Here is a tiny trained network, its code and every weight. The questions are about switching its units off for an input and a class, where a switched-off unit gives its printed mean instead of its output.

import numpy as np


def w(rows, s, z=0):
    codes = np.array(rows[::2]) - 128.0
    scale = np.full(codes.shape[1], s)
    scale[-1] = z or s
    return codes * scale


def f(y):
    return y / 2 * (1 + np.tanh(0.7978845608 * (y + 0.044715 * y**3)))


def log_softmax(a):
    a = a - a.max(-1, keepdims=True)
    return a - np.log(np.exp(a).sum(-1, keepdims=True))


def net(x, mask):
    res = np.array(x, float).reshape(1, 2) / 4 @ E
    y = f(res @ A[0][:, :-1].T + A[0][:, -1])
    res = res + np.where(mask, y, B[0][:, -1]) @ B[0][:, :-1]
    return log_softmax(res[-1] @ U[:, :-1].T + U[:, -1])


A, B = {}, {}
E = w([
[156,20,74,239,253,183,130,92,10,43,68,66],'x0',
[238,80,218,170,138,215,29,219,159,247,212,59],'x1',
],0.0049)
A[0] = w([
[160,50,95,203,216,168,116,106,55,71,85,72,250],'neuron 1',
[38,178,17,80,137,24,234,55,88,41,109,200,71],'neuron 2',
[129,219,182,50,35,71,100,155,216,188,163,197,255],'neuron 3',
[2,179,32,76,106,27,235,17,106,21,24,209,94],'neuron 4',
[93,224,170,32,29,63,125,151,228,189,180,211,40],'neuron 5',
[93,205,182,24,26,52,121,161,229,183,182,202,44],'neuron 6',
[152,23,65,230,238,188,136,74,26,35,67,63,32],'neuron 7',
[146,36,86,212,224,190,117,87,30,65,76,61,58],'neuron 8',
[242,96,212,162,114,236,22,226,160,236,198,31,106],'neuron 9',
[230,81,219,164,136,196,51,217,152,206,207,50,72],'neuron 10',
],0.0045,0.0066)
B[0] = w([
[174,63,119,56,56,183,41,43,123,22,210,74,254],'neuron 1',
[96,81,83,189,224,82,166,190,217,182,49,198,190],'neuron 2',
[163,62,117,62,63,195,51,48,125,5,200,68,245],'neuron 3',
[142,36,45,217,215,61,198,222,219,117,75,204,220],'neuron 4',
[3,233,226,120,237,197,76,81,55,232,7,111,170],'neuron 5',
[10,238,229,100,240,217,59,75,69,227,5,118,171],'neuron 6',
[10,235,220,120,251,222,70,101,84,218,2,133,194],'neuron 7',
[6,221,229,99,232,221,40,88,107,207,25,97,185],'neuron 8',
[130,57,44,216,221,55,211,217,218,144,60,219,212],'neuron 9',
[52,126,73,218,250,66,185,215,217,200,26,234,185],'neuron 10',
],0.0073,0.0085)
U = w([
[96,67,18,242,214,30,229,249,225,204,48,245,42],'0',
[20,250,243,37,181,234,23,22,50,211,45,53,10],'1',
[221,14,22,29,28,106,77,33,138,9,235,35,255],'2',
[199,214,206,193,47,7,241,201,2,245,109,102,1],'3',
[190,222,234,188,54,8,241,206,5,240,123,111,1],'4',
[192,216,206,180,58,5,254,203,14,244,113,77,1],'5',
],0.0072,0.0066)

Each question gives the input, the list of numbers given to net, and the class t.
The units are the neurons (one row each of A and B). Each row of codes is followed by its name. A weight is (code - 128) times the scale printed after its matrix; where a second scale follows, it is the last column's (A, B and U).
mask holds one flag per neuron, in row order. A switched-off neuron (its flag False) gives its mean, the last column of its row in B, instead of its output. The means were averaged over made-up inputs and are rounded, as every weight is.
A unit's drop is (log p(t) with every unit on - log p(t) with that unit switched off) / (log p(t) with every unit on - log p(t) with every unit switched off).
The circuit of an input: a set's keep is (log p(t) with only the set's units on - log p(t) with every unit switched off) / (log p(t) with every unit on - log p(t) with every unit switched off). Starting from all 10 units, units are removed one at a time, each time the one whose removal leaves the highest keep (on an exact tie, the one counted first), for as long as the keep stays at least 0.8.
circuit, biggest first: the units of the circuit, biggest drop first
top k neurons: the k neurons with the biggest drops, biggest first
drop of u: that unit's drop, to one decimal
input [-3,-1], class 2: top neuron	neuron 7
input [-3,0], class 2: circuit, biggest first	neuron 7; neuron 3
input [-6,-5], class 1: top 3 neurons	neuron 6; neuron 5; neuron 9
input [5,-4], class 1: top 2 neurons	neuron 9; neuron 7
input [-8,8], class 0: top 3 neurons	neuron 9; neuron 10; neuron 1
input [4,-2], class 1: top 4 neurons	neuron 3; neuron 7; neuron 8; neuron 9
input [-1,-3], class 2: top 2 neurons	neuron 9; neuron 10
input [1,3], class 2: top 2 neurons	neuron 4; neuron 2
input [7,-6], class 1: top 2 neurons	neuron 7; neuron 8
input [-6,7], class 0: drop of neuron 9	5.4
input [0,8], class 0: drop of neuron 1	0.0
input [-7,8], class 0: drop of neuron 10	2.1
